[[1.038, 0.813, 1.160, 0.526],
[0.799, -0.516, -0.533, -0.105],
[-2.684, -1.738, 5.227, -3.154],
[1.875, 0.134, -0.470, -1.169]]
->
[[0.799, -0.516, -0.533],
[-2.684, -1.738, 5.227]]

[[4.964, 1.074, 1.407, 0.016, 1.163],
[4.713, 1.074, 2.283, 0.016, 0.509],
[0.304, 1.074, 3.796, 3.263, 0.182],
[4.713, 1.074, 2.283, 0.124, 0.509],
[0.052, 1.074, 1.407, 4.995, 1.163]]
->
[[4.713, 1.074, 2.283],
[0.304, 1.074, 3.796]]

[[-1.966, 4.780, 0.118],
[1.257, -3.504, 3.841],
[3.791, -0.327, 3.665],
[-3.781, -2.232, -2.592],
[4.730, -2.068, -1.196]]
->
[[1.257, -3.504, 3.841],
[3.791, -0.327, 3.665]]

[[1.346, 0.927, 0.768, -0.314, 0.152],
[0.123, 0.873, -3.184, -1.545, 0.008],
[1.130, 1.268, -4.563, -2.892, -0.232],
[1.417, 0.039, -3.785, -2.928, -0.341]]
->
[[0.123, 0.873, -3.184],
[1.130, 1.268, -4.563]]

[[-4.031, 0.347, -5.463],
[0.559, -0.776, -0.815],
[1.197, -1.420, -0.879],
[-0.818, -0.624, -2.500],
[-3.622, 0.561, -4.709]]
->
[[0.559, -0.776, -0.815],
[1.197, -1.420, -0.879]]

[[1.097, -2.556, 1.551, 1.602],
[-2.186, -0.609, 5.199, 1.083],
[1.200, 0.362, 3.049, 2.122],
[1.657, 0.099, 0.240, 0.858],
[-0.321, -0.766, -2.748, -4.262]]
->
[[-2.186, -0.609, 5.199],
[1.200, 0.362, 3.049]]

[[1.384, -0.512, -3.092],
[-1.537, 0.569, 3.435],
[0.536, -0.198, -1.199],
[-0.777, 0.288, 1.737],
[-1.963, 0.726, 4.387]]
->
[[-1.537, 0.569, 3.435],
[0.536, -0.198, -1.199]]

[[2.421, 2.757, -2.179],
[1.544, -0.304, 1.403],
[1.133, 2.186, 2.872],
[-3.276, -4.324, -0.682],
[-1.311, -3.776, 0.386]]
->
[[1.544, -0.304, 1.403],
[1.133, 2.186, 2.872]]
---
[[1.051, 2.029, -0.889],
[3.571, -1.577, 5.568],
[1.839, -0.093, -0.151],
[-1.954, -0.921, -0.214],
[-0.266, -0.609, 2.277]]
->
[[-0.889, 2.029, 1.051],
[5.568, -1.577, 3.571],
[-0.151, -0.093, 1.839],
[-0.214, -0.921, -1.954],
[2.277, -0.609, -0.266]]

[[-1.658, 3.404, 3.383, 3.409, 3.422, -1.639, 3.379, 3.387],
[-2.544, 5.274, 5.252, 5.126, 4.940, -2.752, 5.310, 5.402],
[2.638, -3.134, -3.113, -3.014, -2.869, 2.802, -3.163, -3.233],
[-1.012, -0.055, -0.152, 0.163, 0.550, -0.619, -0.226, -0.306],
[2.878, -1.473, -1.397, -1.581, -1.791, 2.671, -1.359, -1.340],
[0.138, 0.278, 0.224, 0.490, 0.818, 0.492, 0.146, 0.050],
[4.245, -1.565, -1.419, -1.609, -1.822, 4.084, -1.416, -1.471],
[-1.485, -1.535, -1.428, -1.253, -1.035, -1.121, -1.550, -1.802],
[3.639, -2.455, -2.491, -2.473, -2.425, 3.654, -2.464, -2.458],
[-1.156, 2.213, 2.260, 2.257, 2.238, -1.128, 2.231, 2.184],
[2.358, -0.838, -0.773, -0.952, -1.160, 2.158, -0.725, -0.717]]
->
[[3.387, 3.379, -1.639, 3.422, 3.409, 3.383, 3.404, -1.658],
[5.402, 5.310, -2.752, 4.940, 5.126, 5.252, 5.274, -2.544],
[-3.233, -3.163, 2.802, -2.869, -3.014, -3.113, -3.134, 2.638],
[-0.306, -0.226, -0.619, 0.550, 0.163, -0.152, -0.055, -1.012],
[-1.340, -1.359, 2.671, -1.791, -1.581, -1.397, -1.473, 2.878],
[0.050, 0.146, 0.492, 0.818, 0.490, 0.224, 0.278, 0.138],
[-1.471, -1.416, 4.084, -1.822, -1.609, -1.419, -1.565, 4.245],
[-1.802, -1.550, -1.121, -1.035, -1.253, -1.428, -1.535, -1.485],
[-2.458, -2.464, 3.654, -2.425, -2.473, -2.491, -2.455, 3.639],
[2.184, 2.231, -1.128, 2.238, 2.257, 2.260, 2.213, -1.156],
[-0.717, -0.725, 2.158, -1.160, -0.952, -0.773, -0.838, 2.358]]

[[-3.915, -1.955, -2.961, -1.798, -4.735, 0.175, 1.454, -2.198, -4.973, 2.176, -3.763],
[1.332, 3.019, 2.685, -2.751, 0.992, -1.540, 0.818, -3.144, -5.015, -3.232, 1.224]]
->
[[-3.763, 2.176, -4.973, -2.198, 1.454, 0.175, -4.735, -1.798, -2.961, -1.955, -3.915],
[1.224, -3.232, -5.015, -3.144, 0.818, -1.540, 0.992, -2.751, 2.685, 3.019, 1.332]]

[[-5.540, -4.314, -2.052, 0.389, 1.115, 1.973],
[1.616, -1.515, 4.852, 5.486, 0.050, -3.687],
[-0.777, 1.674, 0.249, 5.107, 5.348, -3.467],
[-4.682, -0.144, 2.353, -0.697, 1.435, -3.276]]
->
[[1.973, 1.115, 0.389, -2.052, -4.314, -5.540],
[-3.687, 0.050, 5.486, 4.852, -1.515, 1.616],
[-3.467, 5.348, 5.107, 0.249, 1.674, -0.777],
[-3.276, 1.435, -0.697, 2.353, -0.144, -4.682]]

[[-3.154, -3.250, 2.992, 2.207],
[1.423, 1.965, -2.876, -4.780],
[-5.002, -5.396, -1.477, 5.549],
[4.287, -3.635, -2.690, -3.356]]
->
[[2.207, 2.992, -3.250, -3.154],
[-4.780, -2.876, 1.965, 1.423],
[5.549, -1.477, -5.396, -5.002],
[-3.356, -2.690, -3.635, 4.287]]

[[4.616, 2.539, 2.245, 1.894, -1.593, -5.581, 5.672],
[0.340, 5.239, 1.612, 3.162, -3.253, 5.646, 0.600],
[-2.143, -4.723, -1.259, 1.116, -5.684, -0.419, 0.049]]
->
[[5.672, -5.581, -1.593, 1.894, 2.245, 2.539, 4.616],
[0.600, 5.646, -3.253, 3.162, 1.612, 5.239, 0.340],
[0.049, -0.419, -5.684, 1.116, -1.259, -4.723, -2.143]]
---
[[4.725, -4.395, -1.720],
[3.838, 3.046, -4.970],
[-5.072, 1.730, 0.210]]
->
[-1.720, 3.046, -5.072]

[[0.393, 1.255],
[5.011, 1.288],
[0.547, 2.064],
[-1.221, -3.569]]
->
[1.255, 5.011]

[[-4.539, 4.310, 0.956],
[4.088, -4.255, 1.542],
[-1.910, 1.982, -1.385],
[-4.106, 3.408, 0.220],
[4.576, -3.707, -0.450]]
->
[0.956, -4.255, -1.910]

[[2.235, -2.348, 3.282, -4.867],
[2.263, -2.441, 3.301, -4.853],
[-0.289, 1.778, 0.559, -1.096],
[2.272, -2.456, 3.308, -4.855]]
->
[-4.867, 3.301, 1.778, 2.272]

[[-2.074, -4.441, -3.513, -2.978, -1.481],
[-1.999, -4.429, -3.443, -2.977, -1.481],
[-1.441, -4.505, -3.066, -3.030, -1.854],
[-1.996, 2.833, 3.127, 2.683, 2.856]]
->
[-1.481, -2.977, -3.066, 2.833]

[[4.027, -5.303, 5.206],
[0.085, 0.127, -0.078],
[1.540, -2.270, 2.080]]
->
[5.206, 0.127, 1.540]

[[-1.217, 4.655],
[4.617, 1.385],
[0.081, -2.447],
[-3.992, 5.496],
[0.948, -4.070]]
->
[4.655, 4.617]
